Here is a tiny trained network, its code and every weight. The questions are about switching its units off for an input and a class, where a switched-off unit gives its printed mean instead of its output.

import numpy as np


def w(rows, s, z=0):
    codes = np.array(rows[::2]) - 128.0
    scale = np.full(codes.shape[1], s)
    scale[-1] = z or s
    return codes * scale


def norm(h):
    return h / np.sqrt((h * h).mean(-1, keepdims=True) + 1e-5)


def f(y):
    return np.maximum(y, 0)


def log_softmax(a):
    a = a - a.max(-1, keepdims=True)
    return a - np.log(np.exp(a).sum(-1, keepdims=True))


def net(x, mask):
    res = np.array(x, float).reshape(1, 7) / 4 @ E
    u = 0
    for l in range(4):
        y = f(norm(res) @ A[l][:, :-1].T + A[l][:, -1])
        res = res + np.where(mask[u : u + 7], y, B[l][:, -1]) @ B[l][:, :-1]
        u += 7
    return log_softmax(norm(res)[-1] @ U[:, :-1].T + U[:, -1])


A, B = {}, {}
E = w([
[73,175,149,118,44,165,98,150,87],'x0',
[115,79,255,152,190,148,157,146,102],'x1',
[116,178,170,150,141,151,150,144,74],'x2',
[117,179,152,152,167,111,157,20,170],'x3',
[166,100,138,141,52,129,137,71,72],'x4',
[161,164,139,185,128,100,3,91,127],'x5',
[165,190,153,113,230,173,122,101,77],'x6',
],0.0058)
A[0] = w([
[123,168,167,81,213,192,196,81,37,83],'0.n0',
[162,168,133,165,113,67,124,148,47,4],'0.n1',
[166,38,192,191,70,176,104,105,181,24],'0.n2',
[152,176,86,144,213,177,138,86,2,87],'0.n3',
[150,113,110,146,251,143,121,175,127,143],'0.n4',
[60,191,164,129,161,4,177,68,186,123],'0.n5',
[199,133,155,92,112,117,86,115,95,159],'0.n6',
],0.0061,0.0025)
B[0] = w([
[192,182,172,119,150,196,85,53,97,254],'0.n0',
[89,142,185,196,106,169,120,152,61,146],'0.n1',
[135,58,183,120,100,112,224,129,169,159],'0.n2',
[151,158,217,79,183,147,171,138,68,222],'0.n3',
[17,107,176,124,179,143,72,212,156,219],'0.n4',
[62,137,61,181,114,177,136,104,95,205],'0.n5',
[128,95,120,151,255,78,125,139,96,168],'0.n6',
],0.0074,0.0054)
A[1] = w([
[175,63,116,111,75,141,49,165,46,78],'1.n0',
[77,173,95,121,7,131,130,160,178,1],'1.n1',
[120,134,196,116,89,136,66,150,102,131],'1.n2',
[221,51,160,3,139,153,165,225,104,252],'1.n3',
[136,193,25,138,95,144,84,68,149,124],'1.n4',
[232,234,171,115,185,172,159,145,128,102],'1.n5',
[71,126,156,191,27,102,125,172,38,151],'1.n6',
],0.0059,0.0028)
B[1] = w([
[208,155,80,192,226,208,30,43,95,165],'1.n0',
[103,93,87,196,192,222,143,197,225,178],'1.n1',
[253,75,184,122,95,118,112,30,117,180],'1.n2',
[180,191,219,109,35,116,134,122,204,254],'1.n3',
[160,31,70,128,136,55,109,90,78,183],'1.n4',
[145,157,97,147,27,227,239,136,72,231],'1.n5',
[85,235,159,70,77,223,79,140,96,199],'1.n6',
],0.0068,0.0062)
A[2] = w([
[59,159,127,79,202,134,255,166,169,105],'2.n0',
[107,86,14,193,97,231,197,66,233,63],'2.n1',
[135,151,46,83,99,138,241,227,141,105],'2.n2',
[130,9,242,210,128,120,157,31,145,146],'2.n3',
[51,147,104,123,201,97,94,191,191,195],'2.n4',
[118,122,36,94,86,179,82,149,221,156],'2.n5',
[48,148,118,197,254,113,228,129,128,254],'2.n6',
],0.0061,0.0012)
B[2] = w([
[227,163,1,139,19,160,119,80,117,211],'2.n0',
[110,104,99,210,142,93,69,208,111,253],'2.n1',
[117,112,184,109,139,67,189,126,169,205],'2.n2',
[110,135,56,149,45,79,99,127,181,234],'2.n3',
[78,86,135,220,76,172,108,81,174,199],'2.n4',
[35,139,130,135,116,138,167,62,153,231],'2.n5',
[129,112,99,141,79,179,113,85,69,223],'2.n6',
],0.0082,0.0047)
A[3] = w([
[149,156,134,126,106,186,85,112,41,33],'3.n0',
[126,157,135,121,133,196,105,63,78,121],'3.n1',
[96,97,96,135,189,165,154,126,107,38],'3.n2',
[157,100,171,57,147,210,178,190,101,108],'3.n3',
[77,122,143,161,66,201,55,184,66,205],'3.n4',
[165,136,82,207,152,108,115,112,117,250],'3.n5',
[123,106,162,137,127,136,106,254,124,161],'3.n6',
],0.0087,0.0017)
B[3] = w([
[240,137,129,110,90,187,171,55,101,236],'3.n0',
[145,155,197,98,40,149,149,177,117,241],'3.n1',
[87,126,109,201,105,169,90,143,158,141],'3.n2',
[188,252,108,137,130,205,105,40,123,210],'3.n3',
[154,144,115,95,246,182,172,121,160,255],'3.n4',
[157,145,186,95,93,73,59,132,21,185],'3.n5',
[100,122,254,53,189,171,86,138,107,156],'3.n6',
],0.0079,0.0088)
U = w([
[198,220,170,115,79,217,122,60,41,190],'0',
[148,103,74,68,188,69,204,201,60,2],'1',
[38,86,63,217,84,157,69,127,155,162],'2',
[140,97,203,76,205,94,70,172,110,70],'3',
[134,174,117,59,150,45,190,120,115,25],'4',
[117,74,172,87,34,78,206,169,203,144],'5',
[77,154,140,66,168,156,175,182,134,87],'6',
[175,78,41,149,54,8,86,91,53,192],'7',
],0.012,0.0062)

Each question gives the input, the list of numbers given to net, and the class t.
The units are the neurons (one row each of A and B). Each row of codes is followed by its name. A weight is (code - 128) times the scale printed after its matrix; where a second scale follows, it is the last column's (A, B and U).
mask holds one flag per neuron, layer by layer. A switched-off neuron (its flag False) gives its mean, the last column of its row in B, instead of its output. The means were averaged over made-up inputs and are rounded, as every weight is.
A unit's drop is (log p(t) with every unit on - log p(t) with that unit switched off) / (log p(t) with every unit on - log p(t) with every unit switched off).
The circuit of an input: a set's keep is (log p(t) with only the set's units on - log p(t) with every unit switched off) / (log p(t) with every unit on - log p(t) with every unit switched off). Starting from the 12 units with the biggest drops (on a tie, the unit counted first), units are removed one at a time, each time the one whose removal leaves the highest keep (on an exact tie, the one counted first), for as long as the keep stays at least 0.8.
units of the circuit, in order: the units of the circuit, biggest drop first
top k neurons: the k neurons with the biggest drops, biggest first
top k neurons in layer l: the k neurons of layer l with the biggest drops, biggest first
drop when u is switched off: that unit's drop, to one decimal
input [-4,8,3,-6,4,-4,-7], class 5: units of the circuit, in order : (0.n2 2.n3 3.n0)
input [-2,-6,-5,-8,6,-3,1], class 7: top 3 neurons in layer 0 : (0.n4 0.n3 0.n1)
input [-8,0,-6,-3,1,3,0], class 5: top 2 neurons : (0.n5 0.n2)
input [7,0,-2,-1,-6,5,-5], class 2: top 2 neurons in layer 0 : (0.n0 0.n3)
input [8,-5,8,-3,2,-7,-5], class 6: top neuron in layer 1 : (1.n1)
input [2,-5,-4,-2,-3,4,-1], class 7: top 3 neurons : (1.n4 0.n4 3.n5)
input [2,-6,-3,7,-4,0,3], class 7: top 2 neurons : (1.n4 0.n4)
input [-4,7,-7,-7,-8,3,-4], class 3: top 2 neurons : (3.n6 0.n4)
input [7,-5,-2,-2,0,-5,-1], class 2: top 2 neurons in layer 1 : (1.n1 1.n5)
input [6,-1,-6,-8,-7,1,-3], class 6: top 2 neurons in layer 0 : (0.n0 0.n5)
input [1,-2,0,7,1,-5,-1], class 7: top 2 neurons in layer 0 : (0.n3 0.n4)
input [5,0,-5,-7,3,-2,-7], class 6: top 2 neurons in layer 1 : (1.n1 1.n6)
input [8,3,1,3,-2,-6,-6], class 6: top 3 neurons in layer 3 : (3.n4 3.n0 3.n3)
input [-2,7,-8,6,2,2,0], class 2: top 2 neurons in layer 0 : (0.n5 0.n3)
input [6,1,-2,3,-2,-2,-5], class 2: top neuron : (1.n1)
input [8,-5,3,7,-7,2,0], class 2: top 2 neurons in layer 0 : (0.n0 0.n3)
input [2,-6,0,-8,-2,-1,-5], class 2: top 2 neurons in layer 0 : (0.n3 0.n0)
input [-2,6,-2,8,-1,4,-8], class 2: drop when 0.n5 is switched off : 0.2
input [-3,-5,-3,7,-8,7,-4], class 2: drop when 3.n0 is switched off : 0.1
input [1,7,-6,-2,-2,-7,-8], class 5: drop when 0.n0 is switched off : 0.0
input [2,3,-5,-5,2,-5,-8], class 5: drop when 0.n2 is switched off : 0.2
input [6,-2,-6,3,2,7,1], class 7: top neuron : (1.n4)
